The same points and some others measured another way (B), then each row and its match in B
B:
1: [  -6  -65   45   29  156  -35 -238    6  126   34 -118   60  -42 -169
   15   12  -61  -64   71   67    1  -12   96 -130   22 -212 -229  144
  -12   80]
2: [-193   -3  -84  135  129   88  -24  -71  -28  -23    0  -87  -80  128
  -25  -36  -89  262  -80   54  -11   68  -50   69  204  346 -109   39
 -178   22]
3: [ -88  -34 -139   13 -194  -52  382 -132 -165  144  289 -139  -18  200
   21  -82 -252  -84 -158 -166 -115 -292 -160  139 -223  175  113   -3
   36  -61]
4: [ 127  -88   32  -14  148  -24 -257  196  230   44 -272   96  -57 -140
  -15   -7   80 -147  177   26   41  118  122 -198   91 -340 -279  126
  -23   16]
5: [ -67 -158 -346  139  -74   67  218  243   13  170  -94  -62  -43  217
  -46   48   10   65  182 -252 -121 -177 -143 -112   42  300  -45 -102
 -139 -197]
6: [  69 -182   76 -167   24  -63 -229   40  176   53 -185  -14 -198  -68
   65 -116  -73   36   30  152   86  108  157   10  140  -92   41  141
 -127  118]
7: [-150  294  -56  359  239   69  169  -92 -129  -57  211   27  219   56
 -122   59   -7 -189 -107 -163 -107  -20 -168  -77 -136 -149 -581   74
  172 -103]
8: [ -61  178 -142  127 -120   22  426 -145 -217   44  339 -144   39  310
  -60 -111 -138 -112 -244 -190 -134 -115 -256  160 -151  196  -54  -47
   59 -132]
9: [ 383  128  129 -234 -119  -59 -181  -45  111  -54  -35  -46 -231  110
   -1 -291   46 -166 -154  145    1  303  -32   52  183 -101  101   10
  -68   33]
10: [ 191  382  260  -48   67  -36 -131 -320  -48 -184  228  -40  -70   55
  -34 -256  -41 -210 -376  193   -2  306  -86  141   58 -196 -174  108
   93   98]
11: [  23  -87  137 -143   41  -73 -208 -116   94   16  -41  -34 -168  -77
   72 -139 -148   26  -97  191   77   95  126   84   79  -85   34  172
  -72  165]
12: [-239  105  -44  133   22   35  313 -212 -185    2  292 -152    9  234
  -10 -105 -212   98 -278  -44  -15  -31 -125  239  -47  264  -79   70
  -15    3]
13: [-342  121  -68  345  236   43   75 -215 -160    1  224   -3  158  -46
  -42  123 -190   25 -101  -82 -129 -234  -99  -43 -149   58 -405  110
   82    8]
14: [   8    4   93   95  261  -35 -339   14  148   -9 -150  124   13 -252
  -14   46   -3 -139  106   74    1   39  111 -213   16 -366 -401  179
   42   80]
15: [ -53  197   45  123  170   75  -52 -114  -20 -119   50  -61  -43  133
  -55 -115   -1   82 -180   87   21  266  -73   86  197  122 -243   66
  -71   16]
16: [ 113   24  114  -24  170  -10 -240   79  185  -37 -183   55  -69  -79
  -23  -93   67 -114   28  102   80  257  105  -78  139 -309 -274  155
  -18   58]
17: [ -38 -125  -56 -126 -102   23   17  -46   17   32  -28 -173 -264  244
   47 -195 -123  285 -134  119   52  137  -19  213  264  446  268    9
 -276   48]
18: [ -77   -3   57  -82 -106  -79  170 -264 -117   61  271 -130  -87   96
   63 -159 -286  -33 -263   39  -16 -123  -39  224 -138   66  127  105
   18   88]
19: [ 300 -115 -158 -145 -224  -39  160  311  144  153 -148  -31 -121  194
  -32 -141  100 -261  131 -191  -35   36  -64  -85    2 -130   49  -58
  -31 -170]
20: [-160  -71  156  -51  154  -29 -173 -191   40  -23    7  -60 -125  -72
   76 -108 -213  161 -158  229  117  100  141  154  108   14  -44  224
  -94  204]
21: [-203  273   62  191  153   63  230 -244 -173 -110  294 -101   70  208
  -56 -122 -128   27 -332   10   18  159 -127  225   -8   85 -298  120
   56   11]
22: [-149 -247 -173  -38  -79   38  200  120   32  132  -74 -148 -164  236
   36  -89 -120  241    6  -48   62   -3    1  152  139  362  154   32
 -223  -37]
23: [  86 -156 -208 -167 -321  -15  293   64  -31  161   50 -199 -238  364
   27 -199 -115   87  -78  -98  -52  -63 -139  174   80  428  387 -108
 -203 -102]
24: [-243  -97 -278  247   73   89  258  151  -42  114   -8  -55   52  167
  -52   87  -45   98  104 -222  -67 -152 -108  -49  -11  228 -221   -1
  -73 -144]
25: [ -99  266  213   95  150  -67  -60 -439 -150  -99  354  -24   48  -98
   10  -88 -247 -144 -344  126  -61  -45  -36  110 -160 -176 -242  185
  156  150]
26: [-237   21   -9  111  157   67  -28 -156  -59  -49   61 -105  -85  106
   -1  -65 -146  279 -160  113   30  104  -19  142  182  327  -98   94
 -163   76]
27: [  28  151   42  -35  -48   22  203 -107  -68  -49  171 -134  -88  281
  -19 -230  -72  -15 -284   26   52  226 -100  250   75  111  -17   54
  -36  -11]
28: [ -10 -275 -272  -83 -238  -10  255  169   23  223  -50 -131 -173  248
   34  -70 -113   84   91 -168  -59 -190  -82   38   18  330  260  -78
 -185 -118]
29: [ -70   96   26  155  265   86 -134   52   90  -88 -131    6  -17   46
  -69  -39   68   82  -23   75   70  295   23  -17  231  -19 -373  120
  -82   13]
30: [-273   16   20   66   99   67  181 -144  -87  -38  129 -163  -78  235
   16 -142 -174  269 -258   89  113  171  -18  304  149  323  -42  129
 -135   67]
31: [ 370 -170 -248 -104 -161   -7  -91  425  245  161 -352   34 -169  112
  -53  -53  218 -196  327 -176 -103   30  -60 -295  155  -54   17 -136
 -143 -201]
32: [-146 -214  -20   44  205   12 -270   89  164   57 -255   29 -100 -140
   32   46  -63  174  152  105   63   28  157  -99  165    2 -168  153
 -154   95]
33: [-159 -193  -25   63  205   11 -253   64  140   55 -220   22  -90 -129
   29   49  -70  174  133   95   40    5  135  -95  148   22 -169  147
 -155   90]
34: [  81  -20  111    5  227  -22 -323   85  207  -26 -223   94  -54 -171
  -11  -30   56  -91   85  118   78  208  141 -141  125 -341 -325  180
  -17   76]
35: [ 266   64   25 -107 -169 -137   28  -70   10  105  136   22  -35  -35
    4 -109  -95 -430  -50  -93 -142 -175  -73  -97 -249 -345  -25   26
  158  -26]
36: [-266   57  -29  117   46   40  273 -192 -159    2  243 -146  -11  211
    8  -93 -217  144 -258   -9   16  -13  -83  251  -13  265  -69   94
  -41   22]
37: [ 165  -75  171 -290 -113 -101 -130 -131   97   17    5  -91 -257   43
   92 -270 -154  -17 -191  214   90  166  100  186  102  -51  233  131
  -98  156]
38: [ 261  -27  -11 -175 -247 -140   81  -48   16  140  122  -25 -104   26
   35 -147 -123 -342  -56  -84 -119 -192  -64  -27 -202 -207  136    1
   81  -20]
39: [-249 -136  -26   79  133   16   -5  -60    6   64   -9  -54  -46  -10
   39    6 -180  169  -27   47   47  -59   69   72   36  110 -110  155
  -94   85]
40: [ -51  105  121  167  297  -35 -300 -117   68  -43  -13  135   90 -287
  -26   74  -54 -185   21   63  -47  -32   82 -203  -80 -407 -485  195
  123  101]
41: [  78 -241  -12 -127   26  -44 -232  159  212  106 -267   18 -182  -83
   48  -51  -21   25  159   73   53   45  142 -100  139  -85   14   97
 -144   57]
42: [ 511  -83  -57 -294 -310 -135  -48  196  181  155 -131   15 -199   49
    4 -189   62 -415  111 -101 -107  -23  -44 -154  -53 -288  188  -67
   10  -97]
43: [  84 -251   72 -151  102  -58 -369  138  269   69 -320   51 -189 -186
   60  -50  -20   21  167  159   98  108  225 -118  171 -201  -48  164
 -141  128]
44: [ -77 -224 -369   75 -224  -18  401  179  -65  282   60  -78    2  186
   -2   60 -135  -93  155 -346 -173 -440 -160  -88 -224  194   79  -91
  -31 -203]
45: [-206  -58  -22  167  234   25 -170  -53   29   26  -52   30    9 -127
   -2   84 -107   90   55   34  -26  -79   57 -104   30   -6 -288  141
  -48   67]
46: [ 145  -35 -217 -110 -322   -5  337   44  -68  127  123 -184 -176  394
  -12 -204  -64  -22 -106 -157 -104  -59 -217  138   31  369  296 -141
 -127 -158]
47: [ -77 -162  -24 -118  -84  -34   65  -72    7   93   32 -132 -183  117
   76 -142 -203  142 -112   62   50  -22   33  179   63  213  194   78
 -148   74]
48: [ -54  142   57   82   10  -93   75 -301 -141   37  325  -17   68  -70
    7  -28 -241 -245 -202  -43 -147 -262  -94    5 -295 -185 -167  102
  181   40]
49: [ 322 -152    9 -191  -72  -98 -278  194  252  118 -258   76 -170 -127
   23  -80   52 -249  190   16  -33   16   92 -212   36 -327   -4   51
  -32    9]
50: [ 300  140  128 -157  -52  -41 -145  -53   94  -65  -16  -36 -173   89
  -16 -250   36 -163 -154  126   18  293  -27   57  150 -133   -3   47
  -39   35]
51: [  42  -50  -89  101  214  103 -297  248  221  -26 -366   42 -120   26
  -72   -2  179  140  200   56   33  280   39 -182  373   72 -283   24
 -216  -45]
52: [-109   -6 -421  335  -44   68  447  227 -107  199   90  -10  181  208
 -118  159   16 -208  189 -470 -243 -372 -266 -222 -245   81 -322 -119
   84 -319]
53: [  77  165   72  -12  -85 -107   87 -279 -128   31  317  -37    4   -7
   11 -115 -208 -300 -230  -30 -135 -181 -115   40 -259 -178  -54   67
  163   26]
54: [ 323 -105  138 -325 -132 -122 -233   25  200   48 -138  -18 -257  -40
   72 -237  -45 -159  -35  160   63  159  115   24   95 -237  176  100
  -72  109]
55: [-346 -105 -156  250  216  108   80   58   -1   42  -61  -49   20   89
  -26   78  -85  258   44  -60   27  -21   -2   15  115  260 -268   96
 -144  -23]
56: [  61  120  305 -172   55  -92 -168 -308    9 -100  148  -71 -152  -32
   62 -256 -189  -46 -336  274  108  232   91  231   52 -168   11  218
    6  222]
57: [  54  180   89  134  196  -28 -104  -47   40  -30   35   92   99 -124
  -56   -4    4 -292  -25  -23  -46   36   -7 -143 -107 -415 -451  144
  162    8]
58: [-149  -33  -46  105  199  100   28  139   87  -23 -155  -47  -46  152
  -33  -63   37  180   -6   25  120  274   36   73  237  110 -252  112
 -148  -18]
59: [-115 -333  -99  -28   79   -7 -149  184  180  141 -275   -9 -148  -64
   56   30  -81  174  204   29   64  -44  150  -77  138   69  -21  114
 -199   54]
60: [ 266   86  -68   62   28  -26 -149  147  126   49 -114  105   10  -69
  -84    4  126 -351  158 -120 -151  -22  -79 -305  -34 -325 -294  -21
   72 -117]
61: [-156   49 -234  255   25   40  160  -56 -131   84  157  -40   61   99
  -60   88 -110  -14   13 -195 -213 -294 -199 -111 -104  229 -190  -57
   -3 -125]
62: [  77  -78  -99 -134 -160   40  139   65   32   38  -45 -174 -246  335
   11 -232  -37  168 -115   30   48  192  -68  199  246  372  234  -43
 -235  -42]
63: [ -81 -119 -193  132   13  -16   22   63    8  152  -23   13    8  -32
  -14   95  -92  -55  149 -153 -149 -289  -58 -183 -102   41 -141    6
  -24  -71]
64: [ 260  119  240 -226   16  -53 -232  -98  133 -105  -54  -40 -213   45
   16 -294    4  -91 -215  252  127  417   72  142  212 -188   -3  139
  -57  134]
65: [ -55   13 -201   63 -187  -11  332  -88 -162  124  245 -134  -37  249
  -14  -66 -169  -46 -122 -189 -169 -257 -217   76 -132  280   89  -78
  -18 -117]
66: [ 369 -224   55 -351 -181 -120 -224  181  268  121 -263   -4 -281  -25
   75 -206    9 -168  100   94   55  121  131  -54  116 -227  229   60
 -114   57]
67: [ 160  -42   65 -252 -247 -126   78 -179  -27   85  172 -126 -203  113
   82 -238 -217 -122 -220   62  -29  -62  -30  183  -76   23  305   38
  -27   70]
68: [  -1  224 -204  185 -137   25  350 -155 -229   51  348 -105   58  267
  -87  -54 -107 -170 -176 -241 -253 -231 -326   10 -175  221  -80 -123
   74 -186]
69: [ 122  138  109   56  201    2 -248    4  124  -73 -105   77  -14  -95
  -48  -58   74 -156  -12   83   12  222   35 -125  104 -301 -366  126
   25   38]
70: [-178  -40 -148  136   71   75   64   -1  -32   32    0  -89  -63  158
  -23  -16  -77  204  -30  -37  -36   -3  -75   39  136  322  -87   13
 -157  -40]
71: [ 355 -283   51 -417 -258 -150 -173  134  242  160 -216  -38 -324   -3
  108 -234  -63 -143   66  104   54   55  137   17   80 -163  361   60
 -129   75]
72: [ 344  -52 -123  -32 -108 -110 -121  205  159  165 -131  128   -9 -144
  -41   36   72 -479  265 -202 -206 -236  -51 -381 -188 -435 -163  -33
  124 -129]

[ -38  106 -112   55 -110   34  -57   53 -190    2 -136  109 -184 -431
 -367   33   88 -145  -16   98 -333   39   -4  -94 -143   85 -177  -95
   44  108    2  300  461  -26   78   95]
21
[-193 -209  110  403    0  185  112 -261   49  -64   87  -99  385  -14
  188  107   11  238  203 -194  175 -255  176  333  -49  163  191  173
 -465  -93   95   34 -103  267  290  -61]
48
[ 140   76  -71 -102 -287   40  106 -153  152  115  131  238   94  120
 -274    8  169 -107 -201 -113   27  -10  -92  -32    8  -30  256   83
 -108 -100  128   33 -185  220 -153  -33]
38
[  -9 -137  235 -230  -28  223 -120  129 -253  135 -146   -2   89  -88
  185  100  -64    0  193  323 -100  307  253   29  -69  -17 -241 -178
 -197  -18 -295  163  -27  293  166  292]
17
[  93   45   32 -212  -74   65 -101   92 -124  100  -90  129  -93 -114
 -122   30   52 -151  -65  130 -175  181   55  -86  -29  -24 -117 -100
   14  -13 -118  205   36  113  -28  137]
54
[  62    1  -81   42 -190    3   32 -238  136   25  116  166  121   60
 -237   50  145  -53 -145 -304   34 -182 -130  112   28   38  272  190
 -159 -146  197  118 -209  116  -82  -96]
35
[  48  -26   49   10  -51  199  -67  -63   46  150   11  169  147  -16
   92   93   26  -26   39  174  185   92   68   67   51   92  -32  -11
  -98  -99   -8   50 -113  229  191  119]
18
[ -78    8   18  106  130   32 -145   93 -212  -65 -166  -35 -132 -352
  -48   39  -10  -67   50   39 -250   -4  145   10  -83  105 -215  -71
  -12   52  -88  298  297  -39  145   71]
15
[ -11   37   60  100  239   33  -98  125  -71  -65  -88  -59  -63 -147
  151  -21  -28  -66  -22   29  -79   -6  245    3    0   77 -127  -46
   -5   12 -107  177  104   17  106    5]
2
[ -73 -122  181  132  276  162 -165   74 -106  -15 -109  -93  110 -103
  393   78 -100   45  172  118   94   36  305  166   31  133 -192  -26
 -143  -67 -151  145  -52  126  306  101]
11
[ 155   53   -4 -171   15 -181  -15  -46   76  -93   68   37  -57  195
 -146  -64  107 -157 -312 -468 -170 -140  -10   10   56 -103  283  159
  -65 -137   41  195 -349    6 -375 -163]
31
[ 132  403 -371  123 -143  -83  -35   37   62   30  -33  342 -382 -448
 -640  -61  214 -347 -343   70 -247  -33 -196 -297  -58  108  -63  -56
  385  118  225  243  567 -191  -59  -60]
25
[ -31  -85   69  105   57  158 -110  -56  -22   50  -33   54  128  -96
  151   93  -11   14  105   69  112    0  121  140   23  130  -75   21
 -144  -85  -30  123  -54  150  241   82]
12
[ 160  167  -38  -37   73  126 -131   97   98  151  -20  240  -75  -77
   56    8   40 -197 -129  307  164  180   90 -123  108   80 -142 -104
  188  -39  -23   61   21   99  131   95]
27
[ 181  238  -69    3  118   68  -81  131  149   99   -1  218 -133  -54
   34  -51   58 -225 -228  246  127  130  117 -178  113   67  -92  -94
  244   -9   -3   46   54   53   54   21]
50
[  80 -151  212 -248   12  157 -142    7  -60  125  -41   54  167  146
  254   98  -38   -8   66   72   91  168  153  121   70  -17  -41  -18
 -206 -160 -172  103 -378  261   57  166]
71
[  -8  104  -51  -95  -25  -20 -134  162 -295  -20 -202   51 -285 -426
 -317    9   53 -188  -38   96 -468  112   55 -143 -150   22 -253 -152
   93  113 -122  370  443  -66   -8  134]
26
[  83  -50   58  -83   87  134 -260   -3  -23  124  -74  166   32  -62
  149  118  -21  -93   31  126  143  103   35   98  117  107 -164   -7
    2 -144  -49  175 -181   81  192  141]
9
[ 258  299 -234 -231 -412  -68  127  -72  166  142  125  381 -156   23
 -630  -64  274 -301 -418  -75 -174   56 -230 -269  -18  -99  259   13
  138  -14  182   96   33   97 -363  -52]
65
[ -20  -84  172  166  254   32   28  -19   95 -112   62 -150  188  182
  363  -26  -27   69  -30 -218  134 -148  313  166   60   36  161  113
 -253 -109  -50   29 -304  172   35 -120]
49
[ 184 -158  170 -288  -30  192 -206 -103  102  236   47  215  251  299
  303  146  -22  -44    8   54  348  159   26  187  201   10   40   67
 -160 -286  -72   41 -650  299   84  152]
23
[ 172   64    2 -221 -132  -59   22  -49   76   33   78  136   -3  174
 -182  -25  118 -145 -247 -230  -92   -1  -29  -36   39  -95  219   73
  -70 -118   27  127 -290  127 -286  -53]
19
[-108 -103   22  159   36  183 -206  -57 -168   60 -143   78   62 -360
   37  161  -31   10  217  146    0    8   50  163  -27  211 -251  -18
 -103  -40  -20  254  193   57  383  164]
10
[ -25  -32   87  149  400  102 -300  137  -93  -32 -164  -29  -50 -219
  355   65 -113  -60   87  140   84   20  239  106   91  187 -312  -44
   65  -55 -123  224   34  -48  323   85]
20
[   8   63  -97 -186 -616   50  227 -117 -162  109   25  205  -20 -208
 -715   27  231  -94  -78  -14 -459   93 -139 -143 -268 -101  164  -58
 -214   98   55  196  315  253 -210  106]
8
[  96  104  112  131  431  -13  -48  171  147 -101   15  -89  -20  132
  408 -111  -46  -87 -179  -18  156  -34  369  -27  136   35   11   -1
   52  -53  -93   20 -175   48   15 -123]
41
[-190  140  -56  462  146 -115  216   65  -88 -306  -35 -241 -126 -343
 -197 -137   83    7  -92 -255 -407 -298  274  -56 -221   67   87   15
 -119  198   38  201  551  -59  -17 -220]
40
[-261  -65   12  448   14  -30  198 -124 -121 -260   -4 -241   99 -263
 -156  -16   65  145   79 -374 -311 -348  188  163 -219   98  170  119
 -370   93   77  211  323   58   66 -166]
7
[ 202  296 -172 -243 -266 -237  178   50   43  -65   72  148 -278   14
 -631 -173  247 -295 -488 -320 -475  -36  -84 -304 -107 -198  296   18
   94   59   74  196  106   -5 -568 -161]
5
[ 233  220 -166 -158 -316    6   85 -106  211  158  133  362  -51   78
 -417  -28  217 -242 -336  -32    7   47 -170 -169   40  -38  238   29
   91  -74  170   44  -89  146 -229  -38]
3
